Group, then class:
[-4 -13 6 14 -13 0 6 -14 9 10 -21 0 1 -5 -1 -10 -4 4 -7 -1 -16 -40 -11 3 0 -5 -1 17 2 1 -13 -4 5 1 -7 2 12 4 7 3 4 1 -2 6 2 -9] : G (39)
[-21 -10 -12 21 -4 -1 21 -5 1 -3 -18 -2 -8 -4 10 -1 7 -1 10 -3 -10 10 -3 -12 1 -66 3 -9 5 9 23 -4 1 6 -1 -1 -29 -6 -2 -10 -8 -6 -1 3 5 2] : T (42)
[15 -29 -10 12 5 -4 2 12 1 -1 1 -2 0 4 -1 -7 -2 -3 -16 4 -2 0 3 -3 1 -25 1 7 0 9 -4 5 -2 -1 6 3 0 10 -6 3 0 -7 -2 -9 -1 -4] : H (43)
[-14 -16 -14 28 -14 1 20 -2 5 -8 -12 1 -9 -5 -2 -6 1 4 2 -3 -15 -7 1 -8 3 -79 0 6 7 7 3 9 4 3 -1 -4 -7 -2 -5 -13 -2 -10 -3 -2 2 0] : T (35)
[1 3 10 -6 11 -2 7 -14 6 6 -32 2 10 0 14 2 3 3 0 -7 -1 -36 -17 6 -2 7 -1 -1 -5 -12 -4 -15 0 3 -1 -3 1 -2 14 4 -8 10 -2 19 8 -2] : G (30)
[-6 -10 -4 20 -6 5 8 -5 6 -9 -18 -2 -8 -1 4 -4 5 3 2 -2 -12 -7 -1 -1 8 -69 2 -4 6 10 -14 -3 5 3 12 -13 -4 5 -5 -18 -1 -1 -3 2 2 -2] : T (35)
[-5 -26 7 8 0 1 9 -17 7 -1 -28 3 6 -3 11 -2 8 3 -11 -10 -5 -46 -14 4 -2 -26 0 -3 -7 -5 -10 -10 1 0 -3 1 -2 -5 9 -1 -9 4 -4 13 5 -6] : G (30)
[-17 0 -7 20 -13 2 7 -7 2 -6 -1 -4 -19 -8 8 -5 -1 0 5 -2 -16 13 1 -8 8 -18 5 -9 6 13 -4 3 4 -1 -5 -10 -12 -1 -5 -16 -3 -9 0 -6 -2 2] : T (42)
[-9 -20 -1 3 7 -3 11 -13 4 -3 -37 -2 7 -3 14 5 9 0 -1 -9 3 -29 -12 0 -4 -30 3 -10 -4 -6 4 -12 -1 1 -2 0 -11 -10 8 0 -9 -1 -2 19 10 1] : G (30)
[8 2 21 19 -15 12 2 -9 10 9 -3 -1 -3 0 -4 -20 -6 8 -13 3 -26 -36 -7 8 9 4 -2 13 5 2 -31 3 12 -1 -6 -8 20 8 -3 -7 11 9 -5 -5 -4 -15] : G (30)
[10 -21 -12 2 14 -10 12 15 -4 4 7 4 6 7 0 -4 3 -4 -11 4 7 20 4 -7 -6 -31 -1 1 0 0 22 4 -4 1 7 7 -23 7 -6 13 -2 0 0 -15 5 -4] : H (43)
[-25 -32 -15 22 5 -6 18 -10 3 -15 -39 -2 -5 -6 16 1 17 -2 12 -10 3 7 -7 -12 2 -79 3 -26 2 11 4 -12 -1 7 7 -6 -37 -8 -4 -18 -15 -6 1 9 7 0] : T (35)
[-8 -21 -25 12 12 -12 27 16 -4 5 3 4 1 2 4 0 5 -5 -10 0 -1 15 4 -9 -9 -69 -2 6 -1 0 45 7 -6 1 10 11 -31 -5 -1 9 -14 -7 -2 -13 7 6] : H (43)
[7 -16 4 -5 13 -2 -5 -14 8 8 -28 -1 9 0 12 5 6 0 -11 -5 1 -45 -14 9 0 0 1 -1 -7 -2 -16 -10 3 -3 4 -7 8 5 13 -8 -13 4 -2 14 3 -1] : G (39)
[-4 -25 -2 1 9 -6 6 -19 4 0 -36 -1 7 -1 17 4 12 -1 -5 -8 3 -31 -13 -1 -2 -7 1 -12 -7 -9 -1 -14 0 -1 0 -2 -14 -4 11 -3 -12 2 -2 16 10 -2] : G (30)
[-19 -7 -9 2 4 -5 15 -13 -3 -2 -32 -2 0 2 18 3 10 1 14 -8 1 7 -2 -7 0 -66 0 -15 -2 -3 15 -15 1 10 2 -9 -30 -9 4 -11 -8 4 -2 6 12 3] : T (35)
[-4 -22 2 4 7 -4 4 -12 4 -4 -33 -1 6 0 10 4 10 1 1 -8 4 -26 -10 2 1 -48 2 -12 -4 -1 -9 -14 0 1 7 -6 -9 -2 5 -7 -6 4 -2 17 8 -3] : G (30)

Group, then class:
[-11 24 33 -31 26 -5 -6 -3 1 -21 -15 -9 -4 -22 0 13 20 23 30 -15 3 -5 -13 17 -32 -8 -20 20 1 -19 9 4 0 4 23 0 3 -36 -26 27 -23 -24 -102 -49 -4 -22] : <59> fj
[37 3 16 12 17 0 -22 -29 -8 -3 14 10 -2 9 -4 10 12 58 17 -30 -10 23 -32 9 6 -9 -7 38 -13 18 26 12 23 59 30 4 13 1 -19 35 -17 -21 -40 6 -15 -3] : <61> dp
[54 -30 -5 18 2 -21 -27 -20 23 5 31 36 -18 -21 12 -15 18 6 2 -20 -10 26 -29 -46 30 -8 3 29 13 12 0 -11 27 65 5 16 15 22 -3 36 -7 -38 -36 11 11 1] : <61> dp
[33 1 0 15 13 15 -1 -3 3 24 18 6 -7 -9 -17 -38 37 1 -9 -13 -11 -3 -4 -11 -25 -7 -15 13 5 19 1 4 13 48 13 6 5 18 10 36 -16 -37 -25 -12 2 -8] : <56> zg
[36 0 -2 1 19 -21 -26 -8 -6 11 28 34 -11 -11 -21 -8 41 9 0 -33 -15 5 -34 -10 15 1 -9 6 -18 14 11 -49 42 20 -4 12 -15 21 18 47 2 -21 -27 -7 -9 0] : <52> mn
[33 -18 7 9 9 1 -25 -3 4 8 17 8 -8 -13 -35 -11 33 5 -3 -16 -5 -29 -13 -1 -21 3 -33 7 7 17 -1 -10 29 42 -1 -1 -4 15 -2 28 -9 -25 -22 -20 -20 -13] : <56> fm
[25 7 -14 -1 19 -3 -7 -10 5 1 -3 -3 29 -4 -2 5 23 24 39 -17 3 11 -14 20 14 -25 -9 23 1 10 45 -12 22 27 10 -8 14 -7 -12 15 -24 -37 -18 -30 -46 -13] : <61> dp
[19 4 -3 -7 26 -7 -14 -12 1 -4 22 -2 2 -3 -22 28 9 28 20 -36 -17 -4 -28 5 -20 0 2 -16 -17 18 17 -1 23 37 19 12 -22 0 -28 28 -10 -37 -29 -23 -8 -5] : <61> lm
[46 -7 4 17 15 -9 2 -7 -2 1 4 -11 31 -4 -19 -12 47 5 2 -35 6 37 -7 29 -14 -17 -37 14 1 13 9 17 32 88 21 4 2 -21 -8 24 2 -32 -16 5 9 -14] : <56> fm
[22 6 10 -14 13 10 3 -12 21 26 11 -15 10 6 -19 -66 24 -4 10 -28 1 36 3 -18 23 -6 -20 89 9 -2 8 16 4 27 8 20 109 2 -7 42 8 -12 -13 6 40 -29] : <59> mh
[26 26 15 16 9 6 -3 -18 -2 7 1 4 4 -2 -20 -12 17 10 19 -14 2 8 29 13 -21 -7 -17 12 4 12 15 11 23 62 0 4 0 -5 2 27 -10 -21 -50 -13 -23 -8] : <56> zg
[25 16 13 6 18 -10 -12 -4 12 8 7 -44 7 -17 -13 -44 12 15 31 -18 -8 30 -15 22 18 -15 -24 46 3 -9 -4 7 13 41 13 10 -19 -6 -53 38 -20 -22 -24 -2 7 -7] : <59> Ff
[24 18 10 -6 7 -4 3 -5 14 -14 8 -12 -6 -1 -9 4 22 22 13 -22 -10 -14 -13 13 -33 3 -34 12 0 5 2 0 3 33 33 8 -12 -11 -23 22 -24 -40 -17 -16 -14 -16] : <56> Cz
[34 1 3 3 14 17 -7 -23 18 13 8 13 16 0 -8 -9 -4 13 7 -27 -10 25 -15 -2 5 -19 -20 34 -18 6 9 10 15 42 19 -13 10 -4 -23 39 -10 -24 -27 -5 -7 -8] : <61> lm
[27 14 14 4 18 -17 -22 4 4 4 -16 -4 -8 -18 -4 -17 11 17 5 -7 -6 17 -27 -14 14 -6 -20 54 7 -3 0 7 -42 37 15 5 -7 -16 -19 39 -11 -29 -18 -8 13 21] : <59> fj
[32 7 18 0 6 -26 -24 -19 10 6 18 2 -26 -15 -5 -10 34 2 23 -20 -18 4 -35 -4 14 15 -11 13 -9 2 3 -13 29 16 11 11 4 0 -14 25 -23 -7 -35 0 -6 3] : <52> hb
[47 7 -4 9 6 14 -26 -27 0 -6 33 -4 6 -8 21 -20 9 15 8 -25 -12 52 -26 -9 17 -7 -20 56 14 16 13 -6 28 39 15 -6 12 14 -24 18 -8 -14 -32 13 -5 -11] : <61> mg
[29 36 -1 5 18 -6 -23 -23 9 28 9 -16 17 -9 -9 -22 21 34 21 -43 -7 19 -14 24 26 -2 -20 63 -14 -7 -3 5 10 47 7 5 -14 21 -34 35 -8 -26 -29 3 5 -10] : <59> Ff
[17 2 12 -3 21 11 4 -24 11 -10 16 11 -8 -8 -9 -19 33 13 10 -32 -11 23 -10 0 -44 -1 -28 13 17 8 -15 7 19 42 20 14 4 -4 -28 8 4 -48 -24 -14 9 -4] : <56> Cz
[18 11 1 7 24 39 5 5 3 -7 13 -17 5 -9 -24 -38 21 16 4 -11 9 13 -10 62 -37 -7 -36 36 5 -10 19 -13 16 63 8 -16 32 11 -6 28 14 -53 -7 -11 -1 -5] : <56> Cz
[23 9 -35 -11 21 -11 -14 -14 6 -18 8 21 5 -15 1 4 18 9 22 -36 -11 7 -9 12 -7 -2 1 15 -12 8 20 -25 51 30 40 18 -4 -18 -8 18 -17 -5 -44 -5 -56 1] : <52> ml
[35 -5 4 -2 9 5 -6 -11 -9 7 14 2 0 -13 -8 -43 15 14 9 -36 -14 27 -13 1 3 -20 -22 33 0 8 -3 -7 42 46 23 -3 11 3 -25 16 -2 -33 -41 7 4 2] : <61> lm
[28 5 13 5 3 -10 -12 -3 18 14 2 -1 -3 -15 -5 -13 15 8 14 -17 -53 20 -15 -1 -3 6 -17 30 -5 3 -5 7 15 15 6 47 3 -27 -14 38 -11 -15 -30 -5 21 -6] : <59> mh
[26 -14 12 9 9 7 -48 -13 3 -7 8 0 -11 9 -18 -31 8 10 4 13 6 11 -6 8 -24 7 -22 17 11 27 15 -5 15 50 3 4 -6 35 10 27 -12 -31 -23 -21 -16 -9] : <56> zg
[38 4 19 6 23 0 -19 -15 17 2 12 9 2 -7 6 -14 10 13 35 -57 -21 21 -16 6 2 -10 -16 42 1 14 10 37 21 41 17 -13 20 -7 -15 43 -5 -22 -31 0 -7 0] : <61> mg
[45 -1 16 3 20 -36 -24 -8 19 21 18 -1 -5 -8 3 -19 34 2 15 -9 0 33 -31 -32 23 3 -27 44 2 -11 -5 1 23 55 10 8 -5 -9 -2 29 2 -34 -31 5 32 -11] : <59> mh
[14 20 5 1 16 29 -16 -31 13 8 6 1 7 2 -10 -29 7 17 34 -35 -11 5 -3 18 10 -15 -17 48 -21 -1 22 22 22 43 22 -13 -29 -9 -12 12 -21 -20 -36 -9 -16 -12] : <52> ml
[46 -36 3 -2 16 2 -18 -15 20 -5 20 22 45 -14 -7 -14 5 22 33 -32 -20 40 -18 -11 15 -28 -24 24 -7 1 24 20 10 36 18 -5 10 -14 -19 35 -10 -28 -42 -10 -12 -22] : <61> lm
[44 20 0 5 29 -3 -25 -20 5 11 9 22 19 -4 -6 -17 25 15 1 -32 -2 17 -30 6 12 -10 -22 39 2 8 21 -10 27 53 16 1 -1 5 6 36 -20 -25 -22 6 -22 -7] : <52> mn
[46 1 5 15 63 23 -9 -7 14 11 22 -2 13 20 -9 -34 12 -4 -8 -40 -3 36 -2 5 -17 -12 -30 70 16 -35 0 9 24 73 17 -10 5 2 -24 30 -14 -33 -16 6 -6 -20] : <56> Cz
[13 -3 -1 -10 4 5 -20 -35 0 -9 4 20 7 8 2 19 4 21 10 -22 -20 1 -2 3 -14 -3 -9 4 5 -1 9 1 -10 5 2 1 1 -2 -7 14 -21 -12 -25 -17 -1 -10] : <61> lm
[33 5 23 -12 11 1 -5 -15 14 -3 -9 29 64 -12 -7 -9 -4 11 24 -18 -4 7 -18 20 -2 -22 -42 22 -8 -12 6 -9 23 31 21 -5 9 -13 -3 34 -28 -19 -19 -26 -13 -13] : <61> mg
[40 0 0 15 7 10 -17 -22 6 11 23 22 11 12 -21 -14 53 10 7 -37 -11 25 -24 -5 14 -7 -7 36 8 21 12 -1 32 58 12 -5 -19 15 17 22 -6 -28 -42 -4 -9 3] : <52> mn
[28 13 1 9 4 -2 -16 -17 -12 8 22 12 10 2 7 -12 28 9 -5 -24 -3 10 -23 12 11 3 9 19 -8 13 10 -10 16 34 24 14 17 6 16 21 -15 -6 -49 8 -10 -7] : <52> mn
[36 10 18 -2 10 -18 -17 -2 21 9 21 0 -10 -14 1 -32 29 4 0 -19 -15 17 -26 -6 4 -14 -39 67 4 -5 7 -1 10 52 15 18 -4 -6 -11 30 -6 -37 -13 8 6 -13] : <59> fj
[25 2 -4 12 -2 -10 -1 10 4 0 -1 -2 3 -13 -8 -6 37 14 9 -20 9 5 2 13 -31 -7 -10 28 6 3 7 15 24 37 31 7 3 -13 -30 22 4 -29 -14 0 -4 11] : <56> Cz
[24 -2 2 -3 28 -10 -7 -14 8 12 29 8 4 -19 -16 1 8 29 31 -34 -16 19 -14 17 -15 0 -16 5 -33 10 -18 15 20 7 19 -30 9 1 -18 23 -24 -23 -36 -16 -9 -12] : <61> lm
[27 4 -13 9 36 -2 -6 0 7 -1 -1 0 -5 -26 -23 -2 10 21 26 7 11 -3 -7 14 -36 -7 -29 -25 -4 9 8 -8 23 27 9 21 24 -2 -29 26 -3 -21 -9 -26 0 -2] : <56> fm
[25 6 37 3 11 -20 -19 -39 -3 13 8 33 -6 -15 -13 0 44 26 5 -25 -20 -8 -28 11 14 -11 -6 10 -36 19 15 -19 29 37 -7 17 11 12 10 20 24 -15 -40 -36 -22 -2] : <52> mn
[38 -1 -2 9 8 -31 -14 -5 8 -10 8 17 9 -6 13 7 25 15 28 -50 -9 10 -17 4 1 1 9 26 -13 8 18 3 32 28 26 20 2 -40 -37 32 -24 -3 -34 2 -22 5] : <52> hb
[14 23 -1 -11 -10 -8 -17 -18 2 -10 4 2 -4 -11 2 17 5 26 26 -30 -5 24 -19 10 -8 2 -6 -2 1 13 15 3 27 65 23 0 23 -17 -26 35 -19 -21 -30 -30 -36 -1] : <61> dp
[26 -1 7 16 11 9 -9 5 11 20 15 -4 -11 -16 -50 -26 33 30 -4 -6 0 11 -12 -2 72 -2 -24 17 14 12 -5 -21 26 36 1 22 4 13 -14 25 3 -16 -15 5 -5 -18] : <56> fm
[11 9 -5 3 14 -9 -1 -30 -70 -7 14 11 20 -23 26 14 10 34 33 -29 -10 0 -37 7 6 -1 -9 18 -11 -2 12 -2 13 30 24 17 4 -27 -18 26 -9 -22 -29 -21 9 -18] : <52> ml
[20 16 -1 26 6 -18 -12 -22 12 -7 11 21 -7 -15 -17 -5 26 18 12 -30 -8 10 -27 11 -1 -13 -3 -5 -11 5 27 8 28 25 22 -11 -5 -28 -1 15 1 -10 -52 -1 -24 -8] : <52> mn
[31 -2 1 16 7 -26 -14 -21 18 1 2 42 7 -4 11 -22 27 17 1 -31 -61 6 -31 -20 -7 -13 -9 25 -17 12 22 -18 33 52 21 13 8 15 -2 16 -2 -14 -12 21 1 -5] : <52> hb
[35 4 11 2 13 -10 -4 -4 14 -18 9 -7 -12 -4 -9 -16 34 4 8 -36 -6 28 -10 0 -2 4 -9 50 8 5 36 16 27 29 3 18 1 -12 -20 34 -7 -14 -17 -6 5 -11] : <59> fj
[44 -2 4 8 19 0 -26 -10 14 14 7 14 -15 4 -10 -19 28 13 8 -17 -13 24 -22 -7 6 1 -34 38 -3 10 4 -1 21 37 20 -16 7 37 -4 36 -12 -34 -27 1 4 -9] : <61> lm

Group and class of each row:
[14 -2 4 3 23 14 -14 8 14 4 18 16 6 -3 12 3 -19 -6 5 -2 10 -1 -17 -1 9 30 -10 6 -3 -24 1 11 4 -3 -10 -12 6 17 -16 12 13 -28 23 -22 9 -26] : A B
[-4 -6 12 -17 15 14 -3 8 -14 1 1 25 1 -2 9 6 -14 -11 5 -15 8 -1 -14 -3 -2 13 -7 -6 -8 -27 -26 -4 -2 4 22 -8 24 31 -9 8 15 -17 18 1 2 -35] : A Z
[11 -1 -12 -8 3 -3 -3 7 -14 -2 0 8 -9 0 5 -1 -5 -3 8 -12 9 2 -7 -24 -1 14 -16 -1 -4 -11 -5 -8 -5 6 1 -5 -9 14 -1 10 -8 9 -31 -3 6 -27] : D K
[13 2 -7 -7 5 13 13 -6 -10 1 -8 23 10 8 -9 -15 17 -24 19 5 -11 7 -10 -17 -2 7 -21 -15 0 -14 -5 -6 -2 12 8 -6 -5 32 3 9 -6 9 20 16 4 -27] : D F
[4 4 0 17 8 -14 11 -7 -17 3 -3 1 -2 -3 4 -10 6 -7 12 -5 -2 1 10 -33 -5 4 -14 -16 4 0 -2 -9 5 5 27 -15 -7 13 8 -5 -10 22 19 18 4 -12] : D K
[20 2 -11 31 30 6 -22 4 10 3 9 5 -20 -17 15 -1 13 -9 9 -1 -4 -19 -9 -12 -2 4 -41 -21 -2 -1 11 6 -8 13 -19 -11 -28 11 -12 -10 8 6 28 -13 -2 -18] : S P
[7 -5 -4 56 14 18 -3 -15 3 -4 9 14 9 1 5 0 19 -7 10 -5 -5 -7 -1 1 2 -9 -11 -16 6 -11 6 2 -10 -2 3 -13 -3 17 -21 4 3 -7 25 3 -3 -20] : S J
